Below is a small trained network, with its code and all its weights. Each question gives an input and a class and asks what happens when units are switched off, that is, made to give their printed mean instead of their output.

import numpy as np


def w(rows, s, z=0):
    codes = np.array(rows[::2]) - 128.0
    scale = np.full(codes.shape[1], s)
    scale[-1] = z or s
    return codes * scale


def norm(h):
    return h / np.sqrt((h * h).mean(-1, keepdims=True) + 1e-5)


def f(y):
    return np.maximum(y, 0)


def log_softmax(a):
    a = a - a.max(-1, keepdims=True)
    return a - np.log(np.exp(a).sum(-1, keepdims=True))


def net(x, mask):
    res = np.array(x, float).reshape(1, 4) / 4 @ E
    u = 0
    for l in range(2):
        y = f(norm(res) @ A[l][:, :-1].T + A[l][:, -1])
        res = res + np.where(mask[u : u + 13], y, B[l][:, -1]) @ B[l][:, :-1]
        u += 13
    return log_softmax(norm(res)[-1] @ U[:, :-1].T + U[:, -1])


A, B = {}, {}
E = w([
[206,125,129,46,123],'x0',
[50,150,165,48,158],'x1',
[133,119,104,118,147],'x2',
[103,2,166,146,136],'x3',
],0.0076)
A[0] = w([
[79,135,106,168,145,30],'L0N1',
[69,82,90,187,143,105],'L0N2',
[119,163,170,170,137,102],'L0N3',
[250,60,170,82,92,110],'L0N4',
[140,118,84,55,31,54],'L0N5',
[78,159,126,74,141,29],'L0N6',
[55,127,69,171,176,66],'L0N7',
[2,131,80,167,135,68],'L0N8',
[58,46,153,85,121,114],'L0N9',
[116,165,162,223,221,34],'L0N10',
[165,117,179,7,122,80],'L0N11',
[160,88,64,192,46,3],'L0N12',
[82,93,169,194,154,143],'L0N13',
],0.0074,0.0054)
B[0] = w([
[81,127,78,138,72,141],'L0N1',
[96,85,135,141,87,209],'L0N2',
[123,120,38,102,148,156],'L0N3',
[80,91,89,112,57,255],'L0N4',
[109,144,88,112,80,152],'L0N5',
[107,125,154,149,180,158],'L0N6',
[108,164,132,101,42,179],'L0N7',
[131,149,108,34,2,217],'L0N8',
[178,82,185,170,210,236],'L0N9',
[128,119,37,83,32,160],'L0N10',
[118,113,83,106,35,225],'L0N11',
[204,98,101,175,148,171],'L0N12',
[125,66,81,103,132,236],'L0N13',
],0.0064,0.0039)
A[1] = w([
[54,133,128,208,124,154],'L1N1',
[141,205,66,131,128,99],'L1N2',
[248,126,117,185,140,106],'L1N3',
[151,213,119,153,172,60],'L1N4',
[131,34,139,166,142,115],'L1N5',
[176,102,131,176,133,114],'L1N6',
[121,181,144,155,94,136],'L1N7',
[101,144,92,138,122,56],'L1N8',
[176,117,142,78,106,2],'L1N9',
[139,185,114,124,133,82],'L1N10',
[111,213,77,93,111,164],'L1N11',
[85,136,183,51,188,138],'L1N12',
[98,136,160,78,138,135],'L1N13',
],0.013,0.0048)
B[1] = w([
[213,136,43,17,93,180],'L1N1',
[139,88,188,94,145,207],'L1N2',
[52,199,91,183,137,194],'L1N3',
[165,66,211,71,181,159],'L1N4',
[168,163,199,94,183,226],'L1N5',
[26,236,156,125,140,169],'L1N6',
[158,77,124,95,186,170],'L1N7',
[149,129,154,80,119,143],'L1N8',
[72,102,63,78,99,148],'L1N9',
[75,96,180,117,166,163],'L1N10',
[143,47,163,163,134,254],'L1N11',
[136,228,91,254,107,196],'L1N12',
[132,169,47,183,128,181],'L1N13',
],0.0086,0.0082)
U = w([
[163,79,254,103,210,161],'0',
[140,105,65,59,28,206],'1',
[105,221,113,234,149,9],'2',
],0.022,0.0016)

Each question gives the input, the list of numbers given to net, and the class t.
The units are the neurons (one row each of A and B). Each row of codes is followed by its name. A weight is (code - 128) times the scale printed after its matrix; where a second scale follows, it is the last column's (A, B and U).
mask holds one flag per neuron, layer by layer. A switched-off neuron (its flag False) gives its mean, the last column of its row in B, instead of its output. The means were averaged over made-up inputs and are rounded, as every weight is.
A unit's drop is (log p(t) with every unit on - log p(t) with that unit switched off) / (log p(t) with every unit on - log p(t) with every unit switched off).
The circuit of an input: a set's keep is (log p(t) with only the set's units on - log p(t) with every unit switched off) / (log p(t) with every unit on - log p(t) with every unit switched off). Starting from the 12 units with the biggest drops (on a tie, the unit counted first), units are removed one at a time, each time the one whose removal leaves the highest keep (on an exact tie, the one counted first), for as long as the keep stays at least 0.8.
units of the circuit, in order: the units of the circuit, biggest drop first
most important unit: the unit with the biggest drop
k most important neurons: the k neurons with the biggest drops, biggest first
top k neurons in layer l: the k neurons of layer l with the biggest drops, biggest first
drop of u: that unit's drop, to one decimal
input [-5,1,7,-5], class 0: most important unit	L1N11
input [-7,1,-7,6], class 1: 3 most important neurons	L1N1, L0N8, L1N11
input [6,7,0,6], class 2: units of the circuit, in order	L1N12, L1N13
input [4,-8,-3,-8], class 0: top 2 neurons in layer 1	L1N4, L1N2
input [-7,7,-6,3], class 1: top 2 neurons in layer 1	L1N1, L1N3
input [1,-2,-7,1], class 2: top 3 neurons in layer 0	L0N12, L0N8, L0N11
input [-8,8,8,2], class 1: top 2 neurons in layer 0	L0N8, L0N7
input [-7,5,-1,-6], class 1: 3 most important neurons	L1N5, L0N8, L1N1
input [7,-2,3,5], class 1: top 2 neurons in layer 0	L0N4, L0N11
input [3,7,0,-5], class 2: 2 most important neurons	L1N12, L1N13
input [-1,4,3,-3], class 2: top 2 neurons in layer 0	L0N6, L0N12
input [-8,5,-6,6], class 1: 2 most important neurons	L1N1, L0N8
input [1,1,8,-1], class 0: drop of L1N1	0.1
input [-3,5,-7,0], class 2: units of the circuit, in order	L1N12
input [-3,6,-8,1], class 2: drop of L1N12	0.1
input [7,5,-8,3], class 1: drop of L0N11	1.1
input [-6,3,2,-5], class 1: drop of L0N9	0.1
